Below is a small trained network, with its code and all its weights. Each question gives an input and a class and asks what happens when units are switched off, that is, made to give their printed mean instead of their output.

import numpy as np


def w(rows, s, z=0):
    codes = np.array(rows[::2]) - 128.0
    scale = np.full(codes.shape[1], s)
    scale[-1] = z or s
    return codes * scale


def f(y):
    return y / 2 * (1 + np.tanh(0.7978845608 * (y + 0.044715 * y**3)))


def log_softmax(a):
    a = a - a.max(-1, keepdims=True)
    return a - np.log(np.exp(a).sum(-1, keepdims=True))


def net(x, mask):
    res = np.array(x, float).reshape(1, 6) / 4 @ E
    y = f(res @ A[0][:, :-1].T + A[0][:, -1])
    res = res + np.where(mask, y, B[0][:, -1]) @ B[0][:, :-1]
    return log_softmax(res[-1] @ U[:, :-1].T + U[:, -1])


A, B = {}, {}
E = w([
[130,129,128,129],'x0',
[128,129,129,129],'x1',
[254,98,186,140],'x2',
[132,231,172,60],'x3',
[98,51,158,26],'x4',
[55,124,226,207],'x5',
],0.0079)
A[0] = w([
[123,203,171,73,25],'n1',
[254,97,113,95,231],'n2',
[167,80,46,137,94],'n3',
[97,85,170,74,42],'n4',
[102,26,97,154,97],'n5',
[109,47,85,161,114],'n6',
[195,64,91,66,108],'n7',
[39,121,173,187,72],'n8',
[93,103,196,179,96],'n9',
[131,81,192,80,123],'n10',
[81,226,176,87,210],'n11',
[247,99,213,143,135],'n12',
[137,226,102,224,250],'n13',
[94,161,111,89,223],'n14',
[92,21,195,18,79],'n15',
[145,74,150,163,93],'n16',
[193,137,32,79,109],'n17',
[205,152,152,174,207],'n18',
[143,39,66,243,98],'n19',
[147,127,26,93,110],'n20',
[104,60,192,29,108],'n21',
[31,173,34,118,192],'n22',
[151,182,162,75,56],'n23',
[64,123,49,157,195],'n24',
[128,134,209,199,68],'n25',
[155,99,68,111,80],'n26',
[95,90,243,164,93],'n27',
],0.0099,0.002)
B[0] = w([
[166,172,250,85,184],'n1',
[64,102,145,164,254],'n2',
[127,148,151,142,188],'n3',
[149,151,51,112,170],'n4',
[210,184,178,47,189],'n5',
[177,159,236,43,180],'n6',
[92,145,145,153,223],'n7',
[107,143,122,129,213],'n8',
[63,171,105,167,192],'n9',
[105,99,55,130,186],'n10',
[159,98,155,27,237],'n11',
[83,44,173,135,247],'n12',
[198,94,2,101,233],'n13',
[128,91,152,134,183],'n14',
[180,142,44,154,255],'n15',
[118,142,179,146,162],'n16',
[67,177,126,195,227],'n17',
[138,41,80,130,193],'n18',
[199,165,173,75,230],'n19',
[31,170,127,196,199],'n20',
[162,122,33,103,231],'n21',
[83,23,136,129,243],'n22',
[128,146,187,100,170],'n23',
[143,66,177,111,192],'n24',
[112,153,103,187,194],'n25',
[103,205,142,153,166],'n26',
[60,186,115,196,218],'n27',
],0.0073,0.0071)
U = w([
[90,1,165,119,252],'0',
[41,241,138,168,76],'1',
[191,96,55,109,115],'2',
[195,165,236,65,62],'3',
],0.011,0.0027)

Each question gives the input, the list of numbers given to net, and the class t.
The units are the neurons (one row each of A and B). Each row of codes is followed by its name. A weight is (code - 128) times the scale printed after its matrix; where a second scale follows, it is the last column's (A, B and U).
mask holds one flag per neuron, in row order. A switched-off neuron (its flag False) gives its mean, the last column of its row in B, instead of its output. The means were averaged over made-up inputs and are rounded, as every weight is.
A unit's drop is (log p(t) with every unit on - log p(t) with that unit switched off) / (log p(t) with every unit on - log p(t) with every unit switched off).
The circuit of an input: a set's keep is (log p(t) with only the set's units on - log p(t) with every unit switched off) / (log p(t) with every unit on - log p(t) with every unit switched off). Starting from the 12 units with the biggest drops (on a tie, the unit counted first), units are removed one at a time, each time the one whose removal leaves the highest keep (on an exact tie, the one counted first), for as long as the keep stays at least 0.8.
units of the circuit, in order: the units of the circuit, biggest drop first
unit that matters most: the unit with the biggest drop
top k neurons: the k neurons with the biggest drops, biggest first
drop when u is switched off: that unit's drop, to one decimal
input [3,-8,-2,-4,2,4], class 1: unit that matters most	n11
input [1,-5,-2,-8,-6,3], class 3: units of the circuit, in order	n19, n6
input [-2,1,6,-7,0,-3], class 3: units of the circuit, in order	n19, n6
input [1,0,-6,1,7,-5], class 2: top 3 neurons	n15, n21, n12
input [-3,1,-6,5,-6,6], class 0: top 2 neurons	n22, n11
input [5,0,4,-2,8,8], class 1: top 2 neurons	n27, n9
input [3,4,-7,-4,-7,2], class 0: top 4 neurons	n22, n24, n15, n21
input [-5,8,-6,-8,5,-5], class 3: units of the circuit, in order	n5, n6
input [-4,4,7,5,8,5], class 2: units of the circuit, in order	n15, n21
input [-8,-3,5,-7,-2,-6], class 3: top 3 neurons	n19, n6, n5
input [-1,3,-6,-4,-8,-3], class 2: top 3 neurons	n13, n12, n2
input [-7,0,6,5,-1,4], class 0: units of the circuit, in order	n12, n18
input [-4,-1,7,7,-1,-5], class 0: units of the circuit, in order	n12, n2
input [-7,1,-1,3,-6,-3], class 2: unit that matters most	n13
input [0,5,6,-7,-5,-5], class 3: units of the circuit, in order	n19, n6
input [-6,2,8,-6,3,-8], class 0: top 4 neurons	n12, n2, n27, n18
input [0,4,-7,-1,-3,-8], class 1: top 4 neurons	n20, n17, n26, n12
input [3,-6,6,-4,-6,8], class 1: top 4 neurons	n27, n9, n25, n22
input [-3,-6,4,4,-8,7], class 2: top 2 neurons	n13, n18
input [2,-1,5,-7,1,-5], class 3: top neuron	n19
input [-1,-4,-1,7,1,5], class 3: top 2 neurons	n11, n1
input [1,-5,6,6,-4,-3], class 0: drop when n2 is switched off	0.2
input [-3,-1,5,2,-8,1], class 2: drop when n13 is switched off	0.6
input [-5,6,-7,6,1,7], class 0: drop when n11 is switched off	0.6
